Below are the code and all the weights of a small trained network. Each question names an input and a class and asks about switching units off, where a switched-off unit gives its printed mean instead of its output.

import numpy as np


def w(rows, s, z=0):
    codes = np.array(rows[::2]) - 128.0
    scale = np.full(codes.shape[1], s)
    scale[-1] = z or s
    return codes * scale


def f(y):
    return y / 2 * (1 + np.tanh(0.7978845608 * (y + 0.044715 * y**3)))


def log_softmax(a):
    a = a - a.max(-1, keepdims=True)
    return a - np.log(np.exp(a).sum(-1, keepdims=True))


def net(x, mask):
    res = np.array(x, float).reshape(1, 6) / 4 @ E
    y = f(res @ A[0][:, :-1].T + A[0][:, -1])
    res = res + np.where(mask, y, B[0][:, -1]) @ B[0][:, :-1]
    return log_softmax(res[-1] @ U[:, :-1].T + U[:, -1])


A, B = {}, {}
E = w([
[202,130,72,206,83,145,3,205],'x0',
[161,180,171,2,99,60,141,197],'x1',
[139,120,133,118,126,125,129,116],'x2',
[108,132,113,129,118,127,124,132],'x3',
[174,62,75,94,101,204,248,156],'x4',
[180,100,161,125,173,93,138,134],'x5',
],0.0077)
A[0] = w([
[130,120,200,139,201,136,176,95,245],'neuron 1',
[141,148,66,157,138,133,94,180,83],'neuron 2',
[102,75,107,199,137,139,124,63,1],'neuron 3',
[186,48,66,97,164,156,173,170,69],'neuron 4',
[254,121,94,167,131,113,90,147,36],'neuron 5',
[117,189,137,121,172,119,185,73,28],'neuron 6',
[164,194,156,137,214,78,62,68,116],'neuron 7',
[154,128,127,229,224,185,159,99,81],'neuron 8',
[89,105,152,117,147,115,161,98,5],'neuron 9',
[97,109,146,125,131,118,169,96,19],'neuron 10',
],0.0087,0.0041)
B[0] = w([
[114,49,99,211,108,122,118,125,254],'neuron 1',
[84,128,139,171,71,152,135,106,181],'neuron 2',
[219,185,170,25,87,88,178,217,185],'neuron 3',
[49,255,99,112,169,166,188,69,206],'neuron 4',
[76,71,166,206,64,152,152,146,199],'neuron 5',
[124,112,185,209,69,138,124,201,169],'neuron 6',
[130,217,75,193,163,173,208,97,215],'neuron 7',
[178,157,119,88,133,82,128,185,221],'neuron 8',
[123,168,197,198,72,147,171,148,150],'neuron 9',
[104,135,137,134,97,203,148,186,148],'neuron 10',
],0.0097,0.0063)
U = w([
[70,255,77,160,167,193,194,52,8],'0',
[51,60,196,193,23,152,141,160,17],'1',
[214,177,192,56,92,20,163,235,127],'2',
[103,100,94,138,132,116,140,94,254],'3',
[110,98,94,139,116,104,143,73,237],'4',
[101,105,96,135,156,117,133,119,226],'5',
[122,29,153,64,171,112,50,57,36],'6',
],0.0079,0.0083)

Each question gives the input, the list of numbers given to net, and the class t.
The units are the neurons (one row each of A and B). Each row of codes is followed by its name. A weight is (code - 128) times the scale printed after its matrix; where a second scale follows, it is the last column's (A, B and U).
mask holds one flag per neuron, in row order. A switched-off neuron (its flag False) gives its mean, the last column of its row in B, instead of its output. The means were averaged over made-up inputs and are rounded, as every weight is.
A unit's drop is (log p(t) with every unit on - log p(t) with that unit switched off) / (log p(t) with every unit on - log p(t) with every unit switched off).
The circuit of an input: a set's keep is (log p(t) with only the set's units on - log p(t) with every unit switched off) / (log p(t) with every unit on - log p(t) with every unit switched off). Starting from all 10 units, units are removed one at a time, each time the one whose removal leaves the highest keep (on an exact tie, the one counted first), for as long as the keep stays at least 0.8.
units of the circuit, in order: the units of the circuit, biggest drop first
most important unit: the unit with the biggest drop
k most important neurons: the k neurons with the biggest drops, biggest first
drop when u is switched off: that unit's drop, to one decimal
input [-7,-8,-7,-8,-1,-1], class 2: units of the circuit, in order -> (neuron 3; neuron 8)
input [7,3,5,2,-7,7], class 0: most important unit -> neuron 7
input [-5,0,5,-3,-3,-2], class 1: 3 most important neurons -> (neuron 6; neuron 4; neuron 1)
input [4,7,8,-3,7,0], class 3: units of the circuit, in order -> (neuron 7; neuron 3; neuron 4)
input [-8,-4,1,8,6,8], class 1: units of the circuit, in order -> (neuron 1; neuron 6)
input [5,-6,1,-1,3,-4], class 2: 4 most important neurons -> (neuron 3; neuron 8; neuron 1; neuron 7)
input [-3,-7,7,-2,-6,5], class 2: 3 most important neurons -> (neuron 3; neuron 8; neuron 4)
input [0,5,-4,-7,-1,5], class 5: units of the circuit, in order -> (neuron 3; neuron 8)
input [-8,4,-4,1,-4,8], class 1: units of the circuit, in order -> (neuron 6; neuron 1)
input [8,1,6,6,8,-4], class 0: 2 most important neurons -> (neuron 4; neuron 1)
input [-8,-2,6,-7,-7,-3], class 1: 2 most important neurons -> (neuron 6; neuron 1)
input [7,7,-3,2,3,-1], class 1: 2 most important neurons -> (neuron 5; neuron 2)
input [7,6,-1,3,6,-3], class 1: 3 most important neurons -> (neuron 5; neuron 7; neuron 2)
input [6,5,7,3,4,8], class 4: units of the circuit, in order -> (neuron 4; neuron 3)
input [8,8,-7,2,-6,7], class 1: units of the circuit, in order -> (neuron 5)
input [-8,-7,8,-1,7,-1], class 1: 2 most important neurons -> (neuron 1; neuron 6)
input [-6,-7,-7,-2,-6,1], class 2: 3 most important neurons -> (neuron 3; neuron 8; neuron 4)
input [8,2,1,-2,8,-4], class 0: 3 most important neurons -> (neuron 4; neuron 1; neuron 6)
input [4,6,2,-4,-2,7], class 4: drop when neuron 3 is switched off -> 0.4
input [-2,0,-1,-1,-7,6], class 0: most important neuron -> (neuron 7)
input [1,-8,4,-1,1,3], class 2: drop when neuron 3 is switched off -> 0.4
input [4,2,4,0,-7,6], class 0: drop when neuron 7 is switched off -> 1.0
input [-4,4,5,7,3,8], class 4: drop when neuron 1 is switched off -> 0.3
